Below is a small trained network, with its code and all its weights. Each question gives an input and a class and asks what happens when units are switched off, that is, made to give their printed mean instead of their output.

import numpy as np


def w(rows, s, z=0):
    codes = np.array(rows[::2]) - 128.0
    scale = np.full(codes.shape[1], s)
    scale[-1] = z or s
    return codes * scale


def f(y):
    return np.maximum(y, 0)


def log_softmax(a):
    a = a - a.max(-1, keepdims=True)
    return a - np.log(np.exp(a).sum(-1, keepdims=True))


def net(x, mask):
    res = np.array(x, float).reshape(1, 8) / 4 @ E
    y = f(res @ A[0][:, :-1].T + A[0][:, -1])
    res = res + np.where(mask, y, B[0][:, -1]) @ B[0][:, :-1]
    return log_softmax(res[-1] @ U[:, :-1].T + U[:, -1])


A, B = {}, {}
E = w([
[131,127,126],'x0',
[128,127,126],'x1',
[130,129,127],'x2',
[253,127,125],'x3',
[127,129,128],'x4',
[144,39,150],'x5',
[127,129,129],'x6',
[141,85,31],'x7',
],0.012)
A[0] = w([
[134,106,3,254],'n0',
[181,81,91,96],'n1',
[108,118,18,124],'n2',
[79,83,92,153],'n3',
[149,40,90,121],'n4',
[168,89,102,145],'n5',
[144,112,180,145],'n6',
[209,155,151,175],'n7',
[113,42,179,221],'n8',
[159,76,184,118],'n9',
[200,104,66,125],'n10',
],0.013,0.0047)
B[0] = w([
[33,167,41,248],'n0',
[98,161,170,192],'n1',
[162,91,62,204],'n2',
[41,95,78,190],'n3',
[41,125,160,205],'n4',
[93,159,170,186],'n5',
[169,119,204,167],'n6',
[254,173,101,204],'n7',
[74,15,241,218],'n8',
[148,121,211,183],'n9',
[82,215,158,211],'n10',
],0.0084,0.012)
U = w([
[62,200,164,253],'0',
[206,189,114,68],'1',
[118,95,9,95],'2',
[140,198,52,185],'3',
[105,62,157,124],'4',
[181,111,181,71],'5',
[83,31,72,22],'6',
],0.013,0.0048)

Each question gives the input, the list of numbers given to net, and the class t.
The units are the neurons (one row each of A and B). Each row of codes is followed by its name. A weight is (code - 128) times the scale printed after its matrix; where a second scale follows, it is the last column's (A, B and U).
mask holds one flag per neuron, in row order. A switched-off neuron (its flag False) gives its mean, the last column of its row in B, instead of its output. The means were averaged over made-up inputs and are rounded, as every weight is.
A unit's drop is (log p(t) with every unit on - log p(t) with that unit switched off) / (log p(t) with every unit on - log p(t) with every unit switched off).
The circuit of an input: a set's keep is (log p(t) with only the set's units on - log p(t) with every unit switched off) / (log p(t) with every unit on - log p(t) with every unit switched off). Starting from all 11 units, units are removed one at a time, each time the one whose removal leaves the highest keep (on an exact tie, the one counted first), for as long as the keep stays at least 0.8.
units of the circuit, in order: the units of the circuit, biggest drop first
unit that matters most: the unit with the biggest drop
top k neurons: the k neurons with the biggest drops, biggest first
drop of u: that unit's drop, to one decimal
input [-8,6,2,1,8,6,-1,-2], class 5: units of the circuit, in order : [n0]
input [0,-5,-5,-5,5,3,-2,-2], class 4: units of the circuit, in order : [n0; n10]
input [-3,2,3,4,-1,3,-8,-2], class 5: units of the circuit, in order : [n0; n7]
input [-5,3,-2,8,-1,-2,-7,-6], class 1: top 2 neurons : [n7; n8]
input [-8,-4,3,-8,-4,6,0,-4], class 4: top 2 neurons : [n8; n0]
input [-3,4,6,8,4,-3,2,-7], class 1: top 2 neurons : [n7; n8]
input [5,1,5,-3,8,4,-7,-7], class 4: units of the circuit, in order : [n8; n10]
input [1,-2,8,-7,-3,-1,-3,8], class 2: units of the circuit, in order : [n0; n2]
input [-1,-2,-1,2,-2,8,5,-4], class 5: units of the circuit, in order : [n0; n3]
input [-4,-4,-2,3,-7,-2,7,3], class 3: units of the circuit, in order : [n8; n9]
input [1,8,-7,0,4,3,-8,-5], class 4: top 2 neurons : [n8; n7]
input [6,-1,1,5,-6,2,2,6], class 0: top 2 neurons : [n10; n4]
input [-7,1,-8,8,-7,-1,6,-3], class 1: top 2 neurons : [n7; n8]
input [-2,4,1,-4,-8,8,1,-8], class 4: units of the circuit, in order : [n8]
input [3,4,-6,4,-7,0,-4,7], class 3: units of the circuit, in order : [n8; n10]
input [-6,-3,4,4,7,0,-4,1], class 3: top 2 neurons : [n8; n7]
input [-5,6,3,6,-7,-4,-2,-1], class 1: top 2 neurons : [n7; n0]
input [0,-3,7,3,2,-2,7,-7], class 1: top 2 neurons : [n8; n7]
input [-8,-3,-8,-7,6,4,7,0], class 4: top 2 neurons : [n0; n8]
input [-7,-1,-2,-5,-3,3,-5,-1], class 4: unit that matters most : n0
input [6,-1,-1,-4,-1,3,7,0], class 4: drop of n8 : 0.2
input [5,-4,1,4,2,-8,7,1], class 3: drop of n9 : 0.1
